data =
[[ 0.110  0.001 -0.076  0.013 -0.040  0.159 -0.136 -0.197  0.002  0.013
  -0.052 -0.165 -0.198  0.115 -0.095]
 [ 0.107  0.049 -0.097 -0.044  0.052 -0.024  0.026 -0.036 -0.041 -0.057
  -0.079  0.065 -0.060 -0.029  0.020]
 [ 0.052 -0.019 -0.048  0.075 -0.119 -0.017 -0.018  0.170  0.068 -0.007
  -0.028 -0.047 -0.100  0.126 -0.011]
 [ 0.045  0.065 -0.039  0.010  0.036  0.004  0.026  0.015  0.003  0.044
   0.075  0.048  0.131  0.083  0.003]]
The entry just right of -0.036?
Answer: -0.041
The entry just left of 0.131?
Answer: 0.048
The entry just right of -0.024?
Answer: 0.026
The entry just left of -0.076 is 0.001
The entry just right of the largest entry?
Answer: 0.068
The entry just left of -0.029 -> -0.060
The entry just right of the smallest entry?
Answer: 0.115

Questions about the row below.
1) Report the entry just right of the smallest entry.
2) Report the entry just left of 7420.
array([7645, 2428, 7420, 9152, 1739, 4094])
1) 4094
2) 2428

Questions about the row below.
1) Find the entry just left of the smallest entry.
2) Find the entry just right of 610.
3) Find the 4th entry from the end.
4) Find the first entry.
5) Find the third entry from the left.
6) Find the second entry from the left.
[722, 734, 727, 455, 420, 669, 882, 610, 147, 468, 368, 454, 542, 421]
1) 610
2) 147
3) 368
4) 722
5) 727
6) 734

-.39; .14; -.05; -.27; .07; -.42; -.01; .36; .10; .49; -.11
-.11; -.03; .02; .45; -.26; -.25; .30; .03; -.48; .15; -.14
-.14; -.02; .26; -.17; -.19; -.08; .04; .04; -.21; .25; -.01
-.01; -.55; .05; -.28; .32; .27; -.03; .31; .26; -.31; .21
.02; .29; .02; -.24; -.28; .13; -.05; -.09; -.01; .25; -.18
-.15; .02; -.30; -.17; -.27; -.24; .21; .19; .04; .30; -.43
.23; -.23; -.29; .31; -.09; .00; .13; .03; -.22; .46; -.08
.11; -.04; .15; -.23; .10; .13; -.09; -.02; -.24; .13; -.16
.06; .06; .09; -.02; .05; .05; -.10; .27; .12; -.10; .01
.09; -.23; -.12; -.37; -.02; .34; -.03; -.22; .48; .24; -.03
The largest entry -> .49
Report the second entry on the diagonal from the top-right corner.
Answer: .15
Report the second smallest entry.
Answer: -.48
The 1st entry in reading order -> -.39
The first entry in the row that holds the smallest entry -> -.01
The third entry on the diagonal from the top-right corner is -.21
The entry directly below the smallest entry: .29
The minimum: -.55
The bottom-left entry is .09
The smallest entry in the last column is -.43
Report the last entry, reading row by row.
Answer: -.03
Report the 2nd entry on the main diagonal.
Answer: -.03
Report the second-last entry, reading row by row.
Answer: .24
Report the last entry in the row that holds the smallest entry.
Answer: .21
Report the entry just left of -.48.
Answer: .03
Report the entry just left of the largest entry.
Answer: .10
Report the second largest entry.
Answer: .48
Report the entry just right of -.04.
Answer: .15
The entry directly below -.19: .32
The 1st entry on the diagonal from the top-right corner: -.11
Report the smallest entry in the first row.
Answer: -.42
Report the third entry on the main diagonal.
Answer: .26
The entry just left of -.04: .11
The entry just left of -.42 is .07
Report the bottom entry of the column that holds the smallest entry.
Answer: -.23
Report the second entry, reading row by row.
Answer: .14
Report the entry directly above .23.
Answer: -.15
The entry just left of -.25: -.26
Report the fourth entry in reading order.
Answer: -.27
Report the entry just right of -.29.
Answer: .31

[[167, 127, 150, 68, 155, 148], [188, 126, 148, 77, 150, 132], [205, 123, 150, 97, 148, 117], [213, 120, 146, 119, 140, 110], [140, 137, 148, 63, 158, 160]]
The smallest entry is 63
What is the second entry in reading order?
A: 127
The entry just left of the smallest entry: 148
The 2nd largest entry: 205
What is the entry just right of the largest entry?
A: 120
The 2nd smallest entry: 68
What is the entry just left of 97?
A: 150

Read these off the table that follows. Counting starts at 1.
1) The top entry of the column that holds the largest entry?
2) The bottom-right entry?
3) The entry in the top-left corner?
4) The entry directly below the smallest entry?
5) The entry in row 2 and column 1?
6) The entry in row 1 and column 3?
7) The entry at row 1, column 2?
.10; -.05; -.05; -.16; .09; -.08; -.02; -.14; .11; .35; .06; .07; -.18; -.11; .02; .05
-.17; .20; -.35; -.22; .18; .04; .06; -.29; .38; -.05; .09; .12; -.03; .22; .61; .06
.12; -.06; -.03; -.15; .09; -.09; -.03; -.12; .09; .36; .06; .06; -.18; -.13; -.02; .04
.06; -.01; -.11; -.19; .12; -.07; -.01; -.17; .16; .32; .07; .09; -.17; -.07; .12; .05
.12; -.07; -.02; -.15; .08; -.09; -.03; -.11; .07; .36; .05; .06; -.18; -.13; -.04; .04
.12; -.07; .00; -.13; .06; -.08; -.03; -.09; .05; .33; .04; .05; -.17; -.13; -.06; .04
.12; -.07; -.01; -.13; .07; -.08; -.03; -.09; .06; .34; .04; .05; -.17; -.13; -.06; .04
.12; -.07; -.01; -.14; .07; -.09; -.03; -.10; .06; .35; .05; .06; -.18; -.14; -.05; .04
.12; -.07; -.01; -.14; .07; -.09; -.03; -.10; .07; .36; .05; .06; -.18; -.14; -.05; .04
-.15; .17; -.27; -.15; .13; .05; .06; -.21; .28; -.09; .06; .08; .00; .19; .49; .04
-.16; .20; -.39; -.27; .22; .03; .07; -.35; .43; .02; .11; .14; -.08; .21; .67; .07
-.10; .15; -.33; -.27; .21; .00; .05; -.32; .38; .13; .11; .14; -.12; .13; .54; .07
.12; -.07; -.01; -.13; .07; -.09; -.03; -.10; .06; .35; .05; .05; -.17; -.14; -.05; .04
-.01; .06; -.21; -.23; .16; -.04; .02; -.24; .26; .24; .09; .11; -.16; .02; .31; .06
1) .02
2) .06
3) .10
4) -.33
5) -.17
6) -.05
7) -.05
